Below is a small trained network, with its code and all its weights. Each question gives an input and a target symbol and asks what happens when units are switched off, that is, made to give their printed mean instead of their output.

import numpy as np


def w(rows, s, z=0):
    codes = np.array(rows[::2]) - 128.0
    scale = np.full(codes.shape[1], s)
    scale[-1] = z or s
    return codes * scale


def norm(h):
    return h / np.sqrt((h * h).mean(-1, keepdims=True) + 1e-5)


def f(y):
    return y / 2 * (1 + np.tanh(0.7978845608 * (y + 0.044715 * y**3)))


def softmax(a):
    e = np.exp(a - a.max(-1, keepdims=True))
    return e / e.sum(-1, keepdims=True)


def log_softmax(a):
    a = a - a.max(-1, keepdims=True)
    return a - np.log(np.exp(a).sum(-1, keepdims=True))


def net(x, mask):
    ids = ['ΔΨΩβζθμσ'.index(c) for c in x.split()]
    T = len(ids)
    res = E[ids] + P[:T]
    r = norm(res)
    for j in range(2):
        rows = slice(2 * j, 2 * j + 2)
        q, k, v = (r @ M[0][rows].T for M in (Q, K, V))
        z = softmax(np.where(np.tri(T) > 0, q @ k.T / 2**0.5, -1e9)) @ v
        o = O[0][rows]
        res = res + np.where(mask[j], z, o[:, -1]) @ o[:, :-1]
    y = f(norm(res) @ A[0][:, :-1].T + A[0][:, -1])
    res = res + np.where(mask[2:6], y, B[0][:, -1]) @ B[0][:, :-1]
    return log_softmax(norm(res)[-1] @ U[:, :-1].T + U[:, -1])


Q, K, V, O, A, B = {}, {}, {}, {}, {}, {}
E = w([
[132,98,176,78],'Δ',
[95,160,165,105],'Ψ',
[84,131,207,119],'Ω',
[163,76,117,131],'β',
[149,93,99,87],'ζ',
[126,156,42,160],'θ',
[136,129,4,177],'μ',
[15,68,74,185],'σ',
],0.02)
P = w([
[131,169,69,198],'0',
[149,152,180,145],'1',
[148,154,177,148],'2',
[65,157,29,43],'3',
[155,150,173,140],'4',
[152,154,178,145],'5',
[45,162,67,12],'6',
[148,152,157,149],'7',
[155,154,178,143],'8',
[70,148,93,27],'9',
],0.011)
Q[0] = w([
[51,161,25,96],'head 1',
[192,119,161,252],'head 1',
[207,145,177,219],'head 2',
[187,150,128,2],'head 2',
],0.0098)
K[0] = w([
[88,151,3,124],'head 1',
[187,138,213,207],'head 1',
[206,210,120,6],'head 2',
[162,102,195,112],'head 2',
],0.011)
V[0] = w([
[142,130,144,104],'head 1',
[65,90,29,107],'head 1',
[117,164,163,172],'head 2',
[12,1,52,113],'head 2',
],0.011)
O[0] = w([
[12,125,222,91,117],'head 1',
[105,181,114,14,254],'head 1',
[2,96,133,124,114],'head 2',
[17,70,138,174,220],'head 2',
],0.0065,0.0039)
A[0] = w([
[142,173,217,79,69],'neuron 1',
[191,153,104,103,102],'neuron 2',
[137,254,118,117,181],'neuron 3',
[140,247,45,98,3],'neuron 4',
],0.012,0.0016)
B[0] = w([
[66,141,19,72,196],'neuron 1',
[87,2,67,113,170],'neuron 2',
[175,96,124,71,194],'neuron 3',
[121,176,242,160,254],'neuron 4',
],0.0092,0.0062)
U = w([
[140,98,192,48,127],'Δ',
[102,200,35,70,126],'Ψ',
[60,126,216,161,92],'Ω',
[181,56,153,170,132],'β',
[158,53,29,102,130],'ζ',
[176,204,227,101,46],'θ',
[151,199,98,131,254],'μ',
[3,81,70,155,76],'σ',
],0.012,0.0047)

Each question gives the input, a string of symbols that net reads in full, and the target symbol t.
The units are the heads (2 rows each of Q, K, V and O) and the neurons (one row each of A and B). Each row of codes is followed by its name. A weight is (code - 128) times the scale printed after its matrix; where a second scale follows, it is the last column's (O, A, B and U).
mask holds one flag per unit, heads first, then neurons. A switched-off unit (its flag False) gives its mean, the last column of its rows in O or B, instead of its output. The means were averaged over made-up inputs and are rounded, as every weight is.
A unit's drop is (log p(t) with every unit on - log p(t) with that unit switched off) / (log p(t) with every unit on - log p(t) with every unit switched off).
The circuit of an input: a set's keep is (log p(t) with only the set's units on - log p(t) with every unit switched off) / (log p(t) with every unit on - log p(t) with every unit switched off). Starting from all 6 units, units are removed one at a time, each time the one whose removal leaves the highest keep (on an exact tie, the one counted first), for as long as the keep stays at least 0.8.
units of the circuit, in order: the units of the circuit, biggest drop first
most important unit: the unit with the biggest drop
k most important neurons: the k neurons with the biggest drops, biggest first
which heads matter: for each layer, one digit per head in row order, 1 if its drop is at least 0.15 and else 0, layers parted by /
drop of u: that unit's drop, to one decimal
input ζ σ μ μ σ β Ψ θ, target θ: 3 most important neurons	(neuron 4; neuron 3; neuron 1)
input β μ Ψ θ μ Δ ζ σ σ θ, target σ: most important unit	head 2
input θ θ θ σ ζ μ θ ζ μ Δ, target Ψ: units of the circuit, in order	(head 1; neuron 1)
input θ Ψ Ψ σ ζ θ β μ Ω Δ, target Ψ: which heads matter	00
input Ψ Ω Ψ Δ ζ Ψ, target Ψ: which heads matter	01
input ζ ζ Δ β, target Δ: units of the circuit, in order	(head 1; neuron 4; neuron 1)
input μ ζ ζ Ψ Δ Δ Δ Ω θ, target θ: 2 most important neurons	(neuron 4; neuron 3)
input Δ β ζ, target ζ: 2 most important neurons	(neuron 4; neuron 2)
input μ μ Ψ Ψ μ θ Ω, target Ψ: which heads matter	00
input σ θ ζ, target ζ: 2 most important neurons	(neuron 2; neuron 4)
input Ψ ζ μ Δ σ Ψ Δ, target σ: drop of head 2	0.8
input Ψ σ ζ Ω, target σ: drop of head 2	1.2
input μ Ψ β μ μ, target μ: drop of head 1	0.3
input Ψ σ Ψ Ψ, target σ: drop of neuron 3	0.0
